Below is a small trained network, with its code and all its weights. Each question gives an input and a class and asks what happens when units are switched off, that is, made to give their printed mean instead of their output.

import numpy as np


def w(rows, s, z=0):
    codes = np.array(rows[::2]) - 128.0
    scale = np.full(codes.shape[1], s)
    scale[-1] = z or s
    return codes * scale


def f(y):
    return np.maximum(y, 0)


def log_softmax(a):
    a = a - a.max(-1, keepdims=True)
    return a - np.log(np.exp(a).sum(-1, keepdims=True))


def net(x, mask):
    res = np.array(x, float).reshape(1, 7) / 4 @ E
    y = f(res @ A[0][:, :-1].T + A[0][:, -1])
    res = res + np.where(mask, y, B[0][:, -1]) @ B[0][:, :-1]
    return log_softmax(res[-1] @ U[:, :-1].T + U[:, -1])


A, B = {}, {}
E = w([
[133,166,131,161,9,182,149,112,55],'x0',
[163,126,117,142,108,137,63,163,253],'x1',
[116,165,192,125,80,116,117,139,48],'x2',
[10,195,168,91,143,125,134,107,172],'x3',
[100,79,103,38,100,53,117,136,150],'x4',
[181,190,142,41,149,163,80,52,135],'x5',
[74,127,201,74,153,164,89,128,46],'x6',
],0.011)
A[0] = w([
[77,111,69,146,166,111,142,122,147,76],'neuron 0',
[149,97,85,68,157,69,64,160,212,87],'neuron 1',
[54,162,163,109,187,137,114,140,113,81],'neuron 2',
[152,164,86,149,91,152,126,76,146,59],'neuron 3',
[162,173,152,133,112,98,122,116,103,92],'neuron 4',
[94,149,99,151,126,66,134,152,120,55],'neuron 5',
[68,96,133,121,177,127,125,165,121,2],'neuron 6',
[166,73,128,70,134,87,73,147,221,155],'neuron 7',
[161,182,143,68,132,165,105,75,119,90],'neuron 8',
[197,97,88,254,111,167,160,155,113,205],'neuron 9',
[103,161,145,153,115,174,108,128,118,98],'neuron 10',
[25,215,164,153,107,166,100,162,186,137],'neuron 11',
[168,229,126,29,165,176,88,41,122,171],'neuron 12',
[100,147,134,55,159,101,144,89,148,2],'neuron 13',
[160,138,209,109,79,165,112,134,86,55],'neuron 14',
[122,94,152,127,60,156,114,144,82,148],'neuron 15',
[130,142,108,123,181,109,138,109,181,75],'neuron 16',
[236,118,119,201,230,189,93,142,171,186],'neuron 17',
[154,168,148,63,139,165,118,64,140,110],'neuron 18',
[77,101,148,95,60,123,145,195,91,80],'neuron 19',
[174,151,84,145,69,145,120,119,158,172],'neuron 20',
[234,168,75,159,54,169,144,106,158,111],'neuron 21',
[145,154,119,128,176,103,100,107,109,105],'neuron 22',
[159,84,108,184,185,169,70,122,149,174],'neuron 23',
[181,195,177,89,68,163,64,146,70,144],'neuron 24',
[209,147,78,159,48,146,137,88,162,164],'neuron 25',
[180,112,127,142,144,137,112,127,131,84],'neuron 26',
[51,185,173,156,120,153,104,119,177,133],'neuron 27',
],0.011,0.0044)
B[0] = w([
[147,151,172,100,116,137,144,133,170,168],'neuron 0',
[97,74,119,186,68,109,126,190,132,230],'neuron 1',
[102,151,100,122,78,135,133,115,163,185],'neuron 2',
[173,134,116,132,102,77,82,124,90,160],'neuron 3',
[118,115,162,129,120,141,136,119,130,152],'neuron 4',
[99,127,95,124,136,139,132,117,164,160],'neuron 5',
[162,176,100,113,140,72,163,137,138,160],'neuron 6',
[99,64,61,211,69,65,154,186,99,232],'neuron 7',
[128,100,141,123,217,136,149,74,124,186],'neuron 8',
[132,102,154,167,105,103,143,241,116,246],'neuron 9',
[130,115,155,127,110,71,126,147,150,158],'neuron 10',
[96,205,161,64,87,146,176,94,195,206],'neuron 11',
[105,68,133,160,225,140,127,54,142,234],'neuron 12',
[89,84,130,170,102,149,118,148,120,167],'neuron 13',
[145,121,162,71,83,105,85,139,109,177],'neuron 14',
[93,98,86,161,143,109,50,103,67,184],'neuron 15',
[113,121,113,125,103,160,79,149,75,176],'neuron 16',
[183,178,93,128,145,248,131,204,111,251],'neuron 17',
[100,95,114,172,208,141,148,96,126,186],'neuron 18',
[131,135,81,140,151,177,81,90,94,189],'neuron 19',
[147,158,91,135,93,88,129,110,82,189],'neuron 20',
[185,163,115,124,70,48,98,160,100,217],'neuron 21',
[108,119,143,119,138,155,147,120,147,154],'neuron 22',
[184,160,120,143,143,188,160,170,124,201],'neuron 23',
[175,203,215,54,106,120,139,136,146,206],'neuron 24',
[171,187,79,129,61,68,97,155,108,213],'neuron 25',
[110,156,111,144,122,142,149,148,153,161],'neuron 26',
[106,168,163,76,85,153,157,126,174,188],'neuron 27',
],0.011,0.016)
U = w([
[129,121,80,75,202,78,155,139,146,1],'0',
[143,141,29,141,151,101,71,85,82,245],'1',
[142,185,130,87,36,102,125,171,128,173],'2',
[95,8,99,226,124,101,124,175,103,143],'3',
[119,135,134,86,209,217,106,115,110,86],'4',
[194,141,162,140,203,151,163,180,141,88],'5',
[150,127,195,92,122,77,74,112,71,67],'6',
[73,130,184,59,178,118,154,43,173,148],'7',
],0.011,0.0032)

Each question gives the input, the list of numbers given to net, and the class t.
The units are the neurons (one row each of A and B). Each row of codes is followed by its name. A weight is (code - 128) times the scale printed after its matrix; where a second scale follows, it is the last column's (A, B and U).
mask holds one flag per neuron, in row order. A switched-off neuron (its flag False) gives its mean, the last column of its row in B, instead of its output. The means were averaged over made-up inputs and are rounded, as every weight is.
A unit's drop is (log p(t) with every unit on - log p(t) with that unit switched off) / (log p(t) with every unit on - log p(t) with every unit switched off).
The circuit of an input: a set's keep is (log p(t) with only the set's units on - log p(t) with every unit switched off) / (log p(t) with every unit on - log p(t) with every unit switched off). Starting from the 12 units with the biggest drops (on a tie, the unit counted first), units are removed one at a time, each time the one whose removal leaves the highest keep (on an exact tie, the one counted first), for as long as the keep stays at least 0.8.
units of the circuit, in order: the units of the circuit, biggest drop first
k most important neurons: the k neurons with the biggest drops, biggest first
drop when u is switched off: that unit's drop, to one decimal
input [-8,4,-5,7,4,-2,-1], class 3: units of the circuit, in order => neuron 7
input [-5,5,-1,7,3,1,6], class 3: 4 most important neurons => neuron 7; neuron 1; neuron 13; neuron 24
input [7,-1,-8,3,8,-4,6], class 1: units of the circuit, in order => neuron 19; neuron 9
input [-1,7,-7,-7,-4,-1,0], class 2: 4 most important neurons => neuron 17; neuron 25; neuron 21; neuron 12
input [0,4,-8,-1,-2,0,-7], class 2: 2 most important neurons => neuron 25; neuron 21
input [7,-8,-6,8,0,4,-8], class 1: 4 most important neurons => neuron 3; neuron 25; neuron 24; neuron 21
input [6,0,-4,-7,-6,5,7], class 6: 2 most important neurons => neuron 14; neuron 21
input [1,0,-5,-8,1,8,-1], class 1: 3 most important neurons => neuron 25; neuron 12; neuron 21
input [-6,-3,6,-1,-8,-5,7], class 2: 2 most important neurons => neuron 12; neuron 2
input [-7,-8,4,-4,1,1,-3], class 0: 4 most important neurons => neuron 7; neuron 1; neuron 17; neuron 9
input [3,4,7,-2,-2,1,8], class 6: 2 most important neurons => neuron 14; neuron 15
input [0,1,2,-8,1,6,4], class 6: 2 most important neurons => neuron 24; neuron 14
input [2,3,-1,-7,8,7,0], class 3: 2 most important neurons => neuron 7; neuron 1
input [-4,8,-7,-1,-6,6,0], class 3: units of the circuit, in order => neuron 7
input [-4,1,2,6,-2,-5,-1], class 7: drop when neuron 7 is switched off => 0.1
input [5,-7,-3,-2,6,1,4], class 4: drop when neuron 7 is switched off => 0.4
input [8,-5,-2,0,7,0,6], class 6: drop when neuron 17 is switched off => 0.2
